Below is a small trained network, with its code and all its weights. Each question gives an input and a target symbol and asks what happens when units are switched off, that is, made to give their printed mean instead of their output.

import numpy as np


def w(rows, s, z=0):
    codes = np.array(rows[::2]) - 128.0
    scale = np.full(codes.shape[1], s)
    scale[-1] = z or s
    return codes * scale


def f(y):
    return y / 2 * (1 + np.tanh(0.7978845608 * (y + 0.044715 * y**3)))


def softmax(a):
    e = np.exp(a - a.max(-1, keepdims=True))
    return e / e.sum(-1, keepdims=True)


def log_softmax(a):
    a = a - a.max(-1, keepdims=True)
    return a - np.log(np.exp(a).sum(-1, keepdims=True))


def net(x, mask):
    ids = ['ΠΩβεζηθξψ'.index(c) for c in x.split()]
    T = len(ids)
    res = E[ids] + P[:T]
    u = 0
    for l in range(2):
        q, k, v = (res @ M[l].T for M in (Q, K, V))
        z = softmax(np.where(np.tri(T) > 0, q @ k.T / 4**0.5, -1e9)) @ v
        res = res + np.where(mask[u], z, O[l][:, -1]) @ O[l][:, :-1]
        u += 1
        y = f(res @ A[l][:, :-1].T + A[l][:, -1])
        res = res + np.where(mask[u : u + 4], y, B[l][:, -1]) @ B[l][:, :-1]
        u += 4
    return log_softmax(res[-1] @ U[:, :-1].T + U[:, -1])


Q, K, V, O, A, B = {}, {}, {}, {}, {}, {}
E = w([
[87,121,155],'Π',
[83,122,156],'Ω',
[87,118,154],'β',
[87,125,160],'ε',
[98,95,167],'ζ',
[110,88,99],'η',
[118,249,160],'θ',
[182,10,167],'ξ',
[48,147,41],'ψ',
],0.018)
P = w([
[217,170,132],'0',
[250,135,131],'1',
[207,124,130],'2',
[161,128,158],'3',
[122,122,160],'4',
[90,125,161],'5',
[59,117,156],'6',
[24,123,153],'7',
[12,110,157],'8',
[2,116,156],'9',
[3,128,139],'10',
],0.0085)
Q[0] = w([
[79,124,111],'0.h0',
[152,140,146],'0.h0',
[126,103,147],'0.h0',
[67,253,159],'0.h0',
],0.012)
K[0] = w([
[101,112,2],'0.h0',
[176,122,167],'0.h0',
[156,199,86],'0.h0',
[116,20,88],'0.h0',
],0.0069)
V[0] = w([
[56,113,132],'0.h0',
[221,254,187],'0.h0',
[119,87,176],'0.h0',
[87,129,156],'0.h0',
],0.0091)
O[0] = w([
[86,4,144,221],'0.h0',
[102,185,85,3],'0.h0',
[2,88,53,230],'0.h0',
[163,16,117,206],'0.h0',
],0.0044,0.0019)
A[0] = w([
[85,116,20,38],'0.n0',
[115,86,179,76],'0.n1',
[68,135,112,161],'0.n2',
[141,249,116,2],'0.n3',
],0.011,0.0037)
B[0] = w([
[2,178,70,136],'0.n0',
[115,70,141,240],'0.n1',
[185,237,118,254],'0.n2',
[82,38,164,146],'0.n3',
],0.0077,0.0038)
Q[1] = w([
[166,109,117],'1.h0',
[221,132,143],'1.h0',
[177,253,24],'1.h0',
[125,162,233],'1.h0',
],0.0064)
K[1] = w([
[198,254,134],'1.h0',
[250,80,16],'1.h0',
[235,211,143],'1.h0',
[94,34,122],'1.h0',
],0.0061)
V[1] = w([
[46,162,166],'1.h0',
[95,246,183],'1.h0',
[163,172,68],'1.h0',
[46,169,11],'1.h0',
],0.013)
O[1] = w([
[156,176,188,212],'1.h0',
[211,141,217,126],'1.h0',
[54,102,248,3],'1.h0',
[95,106,205,44],'1.h0',
],0.015,0.0055)
A[1] = w([
[69,84,32,9],'1.n0',
[13,64,138,227],'1.n1',
[254,15,161,121],'1.n2',
[240,165,89,138],'1.n3',
],0.0088,0.012)
B[1] = w([
[73,223,147,183],'1.n0',
[167,244,66,199],'1.n1',
[65,240,143,165],'1.n2',
[44,23,164,254],'1.n3',
],0.011,0.0087)
U = w([
[166,191,135,75],'Π',
[83,124,143,27],'Ω',
[61,132,112,57],'β',
[91,125,148,90],'ε',
[81,113,151,113],'ζ',
[104,38,104,254],'η',
[255,120,48,222],'θ',
[53,114,163,85],'ξ',
[90,113,137,80],'ψ',
],0.0095,0.0055)

Each question gives the input, a string of symbols that net reads in full, and the target symbol t.
The units are the heads (4 rows each of Q, K, V and O) and the neurons (one row each of A and B). Each row of codes is followed by its name. A weight is (code - 128) times the scale printed after its matrix; where a second scale follows, it is the last column's (O, A, B and U).
mask holds one flag per unit, layer by layer, with each layer's heads first. A switched-off unit (its flag False) gives its mean, the last column of its rows in O or B, instead of its output. The means were averaged over made-up inputs and are rounded, as every weight is.
A unit's drop is (log p(t) with every unit on - log p(t) with that unit switched off) / (log p(t) with every unit on - log p(t) with every unit switched off).
The circuit of an input: a set's keep is (log p(t) with only the set's units on - log p(t) with every unit switched off) / (log p(t) with every unit on - log p(t) with every unit switched off). Starting from all 10 units, units are removed one at a time, each time the one whose removal leaves the highest keep (on an exact tie, the one counted first), for as long as the keep stays at least 0.8.
units of the circuit, in order: the units of the circuit, biggest drop first
most important unit: the unit with the biggest drop
top k neurons: the k neurons with the biggest drops, biggest first
top k neurons in layer l: the k neurons of layer l with the biggest drops, biggest first
input η ψ β, target Π: units of the circuit, in order -> 1.h0, 1.n1, 1.n3
input η ψ ζ ζ Ω Ω ξ ξ, target β: units of the circuit, in order -> 1.n0, 1.h0, 0.n2
input η ξ η ζ Ω ζ η Π, target θ: most important unit -> 1.n3
input η β ψ η ζ ε, target θ: top 3 neurons in layer 1 -> 1.n3, 1.n0, 1.n2
input ζ ζ β, target η: top 2 neurons in layer 1 -> 1.n3, 1.n1
input β Π ξ Π, target β: units of the circuit, in order -> 1.h0, 1.n0
input ζ ζ η Ω ψ ψ Ω ψ, target Π: units of the circuit, in order -> 1.n1, 1.n3, 1.h0
input ξ ξ ζ η ζ, target θ: top 3 neurons -> 1.n1, 1.n3, 1.n2
input Ω β ε ζ ζ Π, target η: top 2 neurons in layer 0 -> 0.n0, 0.n2
input ζ ζ η ζ η ψ Ω η, target Π: top 2 neurons -> 1.n1, 0.n0
input θ θ β θ, target ξ: top 2 neurons -> 1.n3, 0.n3
input β β η ζ ξ ξ β Π, target β: units of the circuit, in order -> 1.h0, 0.n2, 1.n0
input Π ζ Π Π ζ ζ Ω β ψ ζ ζ, target Π: units of the circuit, in order -> 1.n3, 1.n1
input ξ η ζ, target β: units of the circuit, in order -> 1.n0, 1.h0
input ζ η β Ω, target θ: units of the circuit, in order -> 1.h0, 1.n3, 1.n0, 1.n2
input ζ θ ξ, target η: units of the circuit, in order -> 1.n3
input Π Ω ζ ζ ζ β, target η: top 2 neurons in layer 0 -> 0.n0, 0.n2
input β ζ ζ β ε ζ η, target θ: top 3 neurons in layer 1 -> 1.n3, 1.n2, 1.n1
input ζ ξ β, target β: units of the circuit, in order -> 1.h0, 1.n0
input ζ ψ η η Ω ζ ξ ζ ζ, target β: top 3 neurons -> 1.n0, 0.n2, 0.n1
input ξ ζ ψ ζ ξ, target Π: top 2 neurons -> 0.n0, 1.n1
input β η Ω β ζ ζ β η β, target θ: units of the circuit, in order -> 1.n3, 1.n0
